Below are the code and all the weights of a small trained network. Each question names an input and a class and asks about switching units off, where a switched-off unit gives its printed mean instead of its output.

import numpy as np


def w(rows, s, z=0):
    codes = np.array(rows[::2]) - 128.0
    scale = np.full(codes.shape[1], s)
    scale[-1] = z or s
    return codes * scale


def f(y):
    return y / 2 * (1 + np.tanh(0.7978845608 * (y + 0.044715 * y**3)))


def log_softmax(a):
    a = a - a.max(-1, keepdims=True)
    return a - np.log(np.exp(a).sum(-1, keepdims=True))


def net(x, mask):
    res = np.array(x, float).reshape(1, 6) / 4 @ E
    y = f(res @ A[0][:, :-1].T + A[0][:, -1])
    res = res + np.where(mask, y, B[0][:, -1]) @ B[0][:, :-1]
    return log_softmax(res[-1] @ U[:, :-1].T + U[:, -1])


A, B = {}, {}
E = w([
[219,120,38,110,109,215,189,189,109,92,83],'x0',
[101,31,65,124,105,217,109,39,138,118,166],'x1',
[94,123,68,102,251,147,111,172,248,129,135],'x2',
[110,80,116,237,128,76,254,132,153,162,96],'x3',
[198,65,174,167,149,148,32,137,133,226,58],'x4',
[93,119,171,45,187,169,209,95,68,162,64],'x5',
],0.0079)
A[0] = w([
[72,139,191,137,97,66,119,56,176,151,154,40],'N0',
[162,119,163,33,128,191,6,138,80,122,140,62],'N1',
[203,89,127,137,156,127,104,131,131,186,99,74],'N2',
[149,227,154,66,146,134,77,165,110,109,117,105],'N3',
[239,107,99,125,120,177,168,194,109,107,110,101],'N4',
[67,192,125,125,73,130,170,112,106,40,142,41],'N5',
[192,116,65,134,88,182,172,173,130,79,82,80],'N6',
[97,57,68,134,115,179,110,50,155,119,147,34],'N7',
[115,85,134,214,132,73,241,174,140,164,112,43],'N8',
[77,103,167,34,163,151,186,86,116,162,102,87],'N9',
[96,118,72,110,215,122,109,139,170,115,94,36],'N10',
[103,167,100,104,132,133,165,143,104,78,183,81],'N11',
[180,138,169,118,1,113,139,90,41,135,107,4],'N12',
[159,154,87,164,105,111,89,144,187,114,196,94],'N13',
[221,55,171,123,161,141,68,118,138,208,65,45],'N14',
[124,135,136,81,173,131,174,106,96,154,69,87],'N15',
[171,105,162,165,94,166,79,134,100,201,77,79],'N16',
[67,84,205,167,147,63,80,88,142,138,176,72],'N17',
[104,75,137,211,138,133,184,155,140,139,104,75],'N18',
[97,135,149,73,202,153,168,80,106,152,68,127],'N19',
[97,159,111,102,127,100,169,100,145,62,140,78],'N20',
[32,141,175,121,168,94,88,79,144,179,159,56],'N21',
[141,97,121,195,143,105,180,121,151,187,97,100],'N22',
[122,151,114,133,219,157,117,168,223,130,113,114],'N23',
[160,227,165,140,134,41,130,254,129,112,84,93],'N24',
[154,126,122,197,75,114,75,170,184,124,197,98],'N25',
[163,133,66,181,77,79,94,137,196,76,167,124],'N26',
[94,148,114,74,139,109,195,120,154,58,174,99],'N27',
[110,54,76,129,96,205,86,22,128,105,178,20],'N28',
[144,150,129,48,143,130,86,140,122,86,171,105],'N29',
[82,106,85,96,229,120,114,161,220,156,157,17],'N30',
[121,148,112,83,90,115,200,104,122,55,210,68],'N31',
[134,105,162,144,60,78,123,64,49,122,144,62],'N32',
],0.0081,0.0024)
B[0] = w([
[90,200,133,59,191,201,107,165,173,83,92,203],'N0',
[53,122,28,236,107,126,84,58,180,44,217,247],'N1',
[127,93,155,93,118,62,87,128,166,123,65,187],'N2',
[72,194,67,234,114,111,143,41,162,119,245,219],'N3',
[60,246,153,34,211,162,115,194,207,108,86,217],'N4',
[128,31,138,126,108,38,85,185,185,110,49,202],'N5',
[91,243,173,30,245,165,100,151,184,101,77,212],'N6',
[118,236,197,155,121,60,229,53,161,242,131,199],'N7',
[100,162,38,217,118,170,71,54,162,95,225,220],'N8',
[183,154,79,81,98,120,45,117,18,140,117,213],'N9',
[184,96,234,175,84,173,200,170,76,63,133,194],'N10',
[130,79,153,133,141,81,79,130,182,137,121,188],'N11',
[244,109,192,196,53,222,213,204,126,31,154,231],'N12',
[215,127,88,109,113,128,78,110,42,137,114,192],'N13',
[87,9,144,135,135,25,64,141,177,155,20,239],'N14',
[163,145,74,104,117,126,89,94,41,164,115,185],'N15',
[114,48,186,126,128,63,92,164,176,124,72,213],'N16',
[100,197,132,22,193,172,122,175,167,105,104,220],'N17',
[55,144,41,182,78,187,43,79,154,96,208,184],'N18',
[214,136,61,65,69,128,73,114,40,168,141,213],'N19',
[132,70,123,94,91,86,80,114,176,128,75,184],'N20',
[140,181,127,67,199,192,103,164,174,92,84,215],'N21',
[84,122,73,194,99,136,65,51,157,71,147,192],'N22',
[195,82,215,178,66,159,180,144,107,88,145,224],'N23',
[120,216,196,158,128,53,203,34,116,244,153,254],'N24',
[201,108,59,47,106,131,88,134,32,181,82,207],'N25',
[190,138,77,29,113,143,70,144,1,166,123,214],'N26',
[96,40,134,143,110,38,64,174,155,153,53,214],'N27',
[87,236,207,192,122,93,222,58,115,221,140,221],'N28',
[93,121,106,188,91,156,104,74,156,105,169,198],'N29',
[233,99,212,207,48,202,224,182,95,37,113,232],'N30',
[108,47,159,159,140,44,68,142,179,138,46,211],'N31',
[215,131,174,142,116,192,191,178,130,66,118,204],'N32',
],0.0059,0.0088)
U = w([
[186,91,186,149,92,179,187,172,115,61,136,118],'0',
[107,32,137,109,127,56,95,147,180,147,93,144],'1',
[81,137,37,170,112,150,104,75,160,83,184,105],'2',
[104,189,136,18,202,185,130,166,177,108,113,109],'3',
[119,185,172,140,123,79,204,73,119,254,145,155],'4',
[177,113,60,52,106,130,95,127,3,169,128,137],'5',
[98,92,98,106,134,141,153,132,127,131,155,253],'6',
[90,108,109,100,158,115,185,172,101,167,159,68],'7',
],0.011,0.0047)

Each question gives the input, the list of numbers given to net, and the class t.
The units are the neurons (one row each of A and B). Each row of codes is followed by its name. A weight is (code - 128) times the scale printed after its matrix; where a second scale follows, it is the last column's (A, B and U).
mask holds one flag per neuron, in row order. A switched-off neuron (its flag False) gives its mean, the last column of its row in B, instead of its output. The means were averaged over made-up inputs and are rounded, as every weight is.
A unit's drop is (log p(t) with every unit on - log p(t) with that unit switched off) / (log p(t) with every unit on - log p(t) with every unit switched off).
The circuit of an input: a set's keep is (log p(t) with only the set's units on - log p(t) with every unit switched off) / (log p(t) with every unit on - log p(t) with every unit switched off). Starting from the 12 units with the biggest drops (on a tie, the unit counted first), units are removed one at a time, each time the one whose removal leaves the highest keep (on an exact tie, the one counted first), for as long as the keep stays at least 0.8.
circuit, biggest first: the units of the circuit, biggest drop first
unit that matters most: the unit with the biggest drop
top k neurons: the k neurons with the biggest drops, biggest first
drop when u is switched off: that unit's drop, to one decimal
input [-1,-2,-2,-4,-4,4], class 1: circuit, biggest first => [N5, N31]
input [2,-5,-6,-8,-3,8], class 2: circuit, biggest first => [N1]
input [5,0,7,-8,3,-6], class 2: top 3 neurons => [N1, N3, N12]
input [8,2,2,-8,-8,-2], class 1: top 4 neurons => [N31, N27, N5, N11]
input [8,7,1,-6,-2,-4], class 3: top 3 neurons => [N6, N4, N24]
input [1,-4,1,-4,3,5], class 5: top 3 neurons => [N19, N28, N7]
input [-3,7,-7,1,-8,-7], class 1: top 3 neurons => [N31, N5, N30]
input [3,7,2,6,6,0], class 4: top 3 neurons => [N7, N28, N1]
input [1,5,8,-5,-8,-3], class 0: top 4 neurons => [N30, N10, N23, N14]
input [-8,8,3,2,-6,5], class 3: top 3 neurons => [N21, N0, N17]
input [8,-2,8,-7,6,5], class 0: top 2 neurons => [N23, N30]
input [7,1,7,5,-8,-5], class 1: top 3 neurons => [N27, N31, N12]
input [-7,-7,-3,-4,5,8], class 5: top 2 neurons => [N19, N9]
input [-1,-5,7,-3,1,-4], class 0: unit that matters most => N30
input [-6,4,7,8,-3,4], class 2: top 3 neurons => [N8, N18, N22]
input [-3,-3,7,-8,7,-7], class 2: top 2 neurons => [N1, N3]
input [0,-6,5,-1,0,-1], class 4: top 2 neurons => [N24, N12]
input [-7,8,1,1,5,8], class 4: drop when N13 is switched off => 0.2
input [-4,8,2,6,4,-3], class 4: drop when N1 is switched off => 0.2
input [7,4,-3,-3,-1,7], class 3: drop when N13 is switched off => 0.1
input [-3,-5,2,-1,-5,-1], class 1: drop when N22 is switched off => -0.1
input [7,-7,-4,8,2,-6], class 2: circuit, biggest first => [N8]
